Below are the code and all the weights of a small trained network. Each question names an input and a target symbol and asks about switching units off, where a switched-off unit gives its printed mean instead of its output.

import numpy as np


def w(rows, s, z=0):
    codes = np.array(rows[::2]) - 128.0
    scale = np.full(codes.shape[1], s)
    scale[-1] = z or s
    return codes * scale


def f(y):
    return y / 2 * (1 + np.tanh(0.7978845608 * (y + 0.044715 * y**3)))


def softmax(a):
    e = np.exp(a - a.max(-1, keepdims=True))
    return e / e.sum(-1, keepdims=True)


def log_softmax(a):
    a = a - a.max(-1, keepdims=True)
    return a - np.log(np.exp(a).sum(-1, keepdims=True))


def net(x, mask):
    ids = ['βεηθλτψ'.index(c) for c in x.split()]
    T = len(ids)
    res = E[ids] + P[:T]
    u = 0
    for l in range(2):
        r = res
        for j in range(3):
            rows = slice(2 * j, 2 * j + 2)
            q, k, v = (r @ M[l][rows].T for M in (Q, K, V))
            z = softmax(np.where(np.tri(T) > 0, q @ k.T / 2**0.5, -1e9)) @ v
            o = O[l][rows]
            res = res + np.where(mask[u + j], z, o[:, -1]) @ o[:, :-1]
        u += 3
        y = f(res @ A[l][:, :-1].T + A[l][:, -1])
        res = res + np.where(mask[u : u + 4], y, B[l][:, -1]) @ B[l][:, :-1]
        u += 4
    return log_softmax(res[-1] @ U[:, :-1].T + U[:, -1])


Q, K, V, O, A, B = {}, {}, {}, {}, {}, {}
E = w([
[137,143,139,83,154,66,176,148],'β',
[119,120,79,136,95,86,138,89],'ε',
[253,99,66,124,132,98,174,83],'η',
[127,151,175,119,119,86,182,110],'θ',
[202,221,89,84,71,125,178,72],'λ',
[120,95,145,85,181,147,93,119],'τ',
[153,113,119,99,98,77,129,140],'ψ',
],0.021)
P = w([
[74,2,114,116,56,57,135,107],'0',
[133,148,147,130,135,95,71,73],'1',
[124,145,149,135,144,94,80,77],'2',
[113,146,142,142,155,102,79,82],'3',
[97,178,125,137,155,123,103,71],'4',
[141,136,166,133,156,103,83,112],'5',
[150,129,164,129,157,107,78,129],'6',
[120,162,159,119,156,123,115,114],'7',
[147,137,189,117,163,118,109,135],'8',
[149,118,159,113,164,111,82,156],'9',
[153,133,176,108,158,117,102,164],'10',
[128,131,163,105,161,129,118,159],'11',
[117,137,149,95,164,121,120,163],'12',
[139,149,117,92,160,126,127,163],'13',
],0.0075)
Q[0] = w([
[101,140,154,215,70,195,80,148],'L0H1',
[141,109,115,167,115,185,92,174],'L0H1',
[212,132,146,16,73,1,183,71],'L0H2',
[152,120,147,181,71,124,127,118],'L0H2',
[135,124,129,149,136,172,120,153],'L0H3',
[120,137,119,145,107,122,155,163],'L0H3',
],0.039)
K[0] = w([
[67,249,105,165,58,187,117,156],'L0H1',
[120,149,133,117,59,152,59,112],'L0H1',
[99,144,129,64,199,173,147,252],'L0H2',
[20,199,166,163,133,90,70,99],'L0H2',
[113,126,153,166,77,201,80,135],'L0H3',
[137,128,124,150,175,159,81,117],'L0H3',
],0.025)
V[0] = w([
[81,48,67,175,120,158,221,174],'L0H1',
[76,136,212,99,161,17,63,177],'L0H1',
[137,61,124,3,206,182,134,28],'L0H2',
[103,112,143,91,179,60,87,144],'L0H2',
[126,201,99,121,188,30,215,151],'L0H3',
[153,93,147,252,101,142,181,37],'L0H3',
],0.012)
O[0] = w([
[238,138,95,139,132,111,117,132,106],'L0H1',
[148,160,2,75,234,153,117,210,79],'L0H1',
[155,172,196,92,152,246,14,246,192],'L0H2',
[138,132,183,71,160,87,135,132,186],'L0H2',
[178,173,142,90,158,128,39,86,251],'L0H3',
[102,89,44,104,202,209,202,77,141],'L0H3',
],0.0069,0.017)
A[0] = w([
[167,150,107,154,82,20,175,245,3],'L0N1',
[125,103,118,81,88,105,211,114,163],'L0N2',
[90,71,138,227,196,113,112,50,96],'L0N3',
[181,130,172,129,200,105,134,181,183],'L0N4',
],0.011,0.0014)
B[0] = w([
[82,87,197,176,137,148,83,130,138],'L0N1',
[106,84,127,159,177,205,124,111,162],'L0N2',
[195,157,130,53,95,145,178,249,150],'L0N3',
[118,128,53,129,105,158,126,86,249],'L0N4',
],0.011,0.013)
Q[1] = w([
[161,117,162,205,129,161,151,160],'L1H1',
[144,150,107,173,146,125,140,153],'L1H1',
[125,128,137,139,151,144,85,77],'L1H2',
[162,116,86,31,91,154,68,61],'L1H2',
[74,151,85,252,113,153,174,114],'L1H3',
[114,121,115,206,147,105,136,174],'L1H3',
],0.024)
K[1] = w([
[212,168,172,93,185,160,112,121],'L1H1',
[198,181,95,138,115,155,168,89],'L1H1',
[109,118,109,159,143,133,94,85],'L1H2',
[124,4,60,201,76,111,144,161],'L1H2',
[102,253,123,86,171,108,128,136],'L1H3',
[119,184,126,110,211,84,104,155],'L1H3',
],0.02)
V[1] = w([
[78,22,166,144,139,78,163,103],'L1H1',
[255,178,114,173,129,145,148,79],'L1H1',
[55,214,165,57,203,157,209,100],'L1H2',
[101,53,57,109,57,135,218,176],'L1H2',
[178,95,88,129,230,89,120,140],'L1H3',
[111,85,172,70,70,163,106,172],'L1H3',
],0.013)
O[1] = w([
[86,142,103,114,165,108,222,141,106],'L1H1',
[204,47,67,141,93,104,87,94,156],'L1H1',
[81,168,162,16,137,124,139,108,100],'L1H2',
[72,83,105,151,2,102,99,157,137],'L1H2',
[133,119,194,53,100,102,121,208,11],'L1H3',
[96,100,174,192,91,148,157,138,182],'L1H3',
],0.0081,0.013)
A[1] = w([
[120,195,102,110,66,141,118,100,181],'L1N1',
[118,161,27,113,179,154,108,246,54],'L1N2',
[85,183,37,112,155,56,135,189,5],'L1N3',
[40,139,36,128,30,128,139,178,142],'L1N4',
],0.011,0.0019)
B[1] = w([
[93,80,124,135,183,120,131,147,254],'L1N1',
[116,91,148,159,102,68,156,94,227],'L1N2',
[114,93,150,129,110,197,169,156,179],'L1N3',
[137,252,74,99,143,89,136,182,182],'L1N4',
],0.011,0.016)
U = w([
[190,172,253,120,142,14,82,86,192],'β',
[166,173,182,97,112,115,89,134,38],'ε',
[195,130,202,109,93,126,98,133,9],'η',
[154,126,203,36,102,136,110,109,187],'θ',
[136,152,153,107,137,134,87,81,172],'λ',
[152,164,207,106,116,200,52,150,200],'τ',
[170,139,216,135,144,121,133,155,128],'ψ',
],0.0042,0.0014)

Each question gives the input, a string of symbols that net reads in full, and the target symbol t.
The units are the heads (2 rows each of Q, K, V and O) and the neurons (one row each of A and B). Each row of codes is followed by its name. A weight is (code - 128) times the scale printed after its matrix; where a second scale follows, it is the last column's (O, A, B and U).
mask holds one flag per unit, layer by layer, with each layer's heads first. A switched-off unit (its flag False) gives its mean, the last column of its rows in O or B, instead of its output. The means were averaged over made-up inputs and are rounded, as every weight is.
A unit's drop is (log p(t) with every unit on - log p(t) with that unit switched off) / (log p(t) with every unit on - log p(t) with every unit switched off).
The circuit of an input: a set's keep is (log p(t) with only the set's units on - log p(t) with every unit switched off) / (log p(t) with every unit on - log p(t) with every unit switched off). Starting from the 12 units with the biggest drops (on a tie, the unit counted first), units are removed one at a time, each time the one whose removal leaves the highest keep (on an exact tie, the one counted first), for as long as the keep stays at least 0.8.
units of the circuit, in order: the units of the circuit, biggest drop first
k most important neurons: the k neurons with the biggest drops, biggest first
k most important neurons of layer l: the k neurons of layer l with the biggest drops, biggest first
which heads matter: for each layer, one digit per head in row order, 1 if its drop is at least 0.15 and else 0, layers parted by /
input τ η η λ λ τ θ, target τ: 2 most important neurons of layer 0	(L0N3, L0N2)
input η β θ β θ θ η, target η: which heads matter	101 / 110
input τ θ η ε ε θ θ λ λ η, target τ: units of the circuit, in order	(L0H2, L1H1)
input λ ε λ η β τ ψ, target τ: which heads matter	010 / 100
input λ β τ β, target λ: units of the circuit, in order	(L0H1, L1H3)
input β λ τ θ λ ε θ θ τ, target β: units of the circuit, in order	(L1N2, L0H1, L1H3)
input λ θ λ λ θ θ λ λ λ, target λ: units of the circuit, in order	(L0H1, L1H3)
input τ λ τ θ λ ε θ λ λ β ψ λ θ η, target β: which heads matter	110 / 000
input λ β ψ, target λ: units of the circuit, in order	(L0H1, L1H3)
input η τ β λ λ λ τ β η ψ, target η: units of the circuit, in order	(L1H2, L0H1, L0H3, L1H1)
input ψ θ λ λ, target ψ: which heads matter	011 / 100
input η λ τ λ θ λ λ, target τ: units of the circuit, in order	(L0H2)
input θ ε θ λ λ λ ε β, target θ: 2 most important neurons of layer 0	(L0N4, L0N2)
input ψ λ ψ λ θ ψ β β η ψ, target β: 2 most important neurons of layer 1	(L1N3, L1N1)
input τ θ τ, target τ: which heads matter	010 / 101
input τ θ λ ε θ θ ε β β β, target τ: most important neuron of layer 1	(L1N2)
input β λ θ λ β, target β: which heads matter	101 / 111
input η β β ψ ε, target β: units of the circuit, in order	(L0N4, L0H1)
input ε θ λ, target ε: units of the circuit, in order	(L1H2, L0H3, L1N4, L0H2)
input ψ λ θ, target ψ: 2 most important neurons	(L0N1, L1N3)
input τ λ λ λ λ λ λ λ ψ, target τ: which heads matter	010 / 101
input β λ η λ θ β, target β: units of the circuit, in order	(L0H3, L1H2, L0H1)
input λ λ λ τ ψ β β η, target β: which heads matter	101 / 000
input η ε λ θ λ τ η η η λ β ψ θ, target η: most important neuron	(L0N3)
input λ ψ ε ψ η, target η: 3 most important neurons of layer 0	(L0N3, L0N4, L0N2)
input λ ε λ λ λ η ε, target ε: which heads matter	111 / 010
input β β ψ ε, target β: 2 most important neurons	(L1N2, L0N1)
input θ λ β ψ θ β τ λ λ θ τ λ λ β, target θ: 2 most important neurons	(L1N3, L0N4)
input β θ λ η η β ψ ε λ τ θ θ θ η, target τ: which heads matter	110 / 100
input λ η θ, target θ: which heads matter	111 / 010
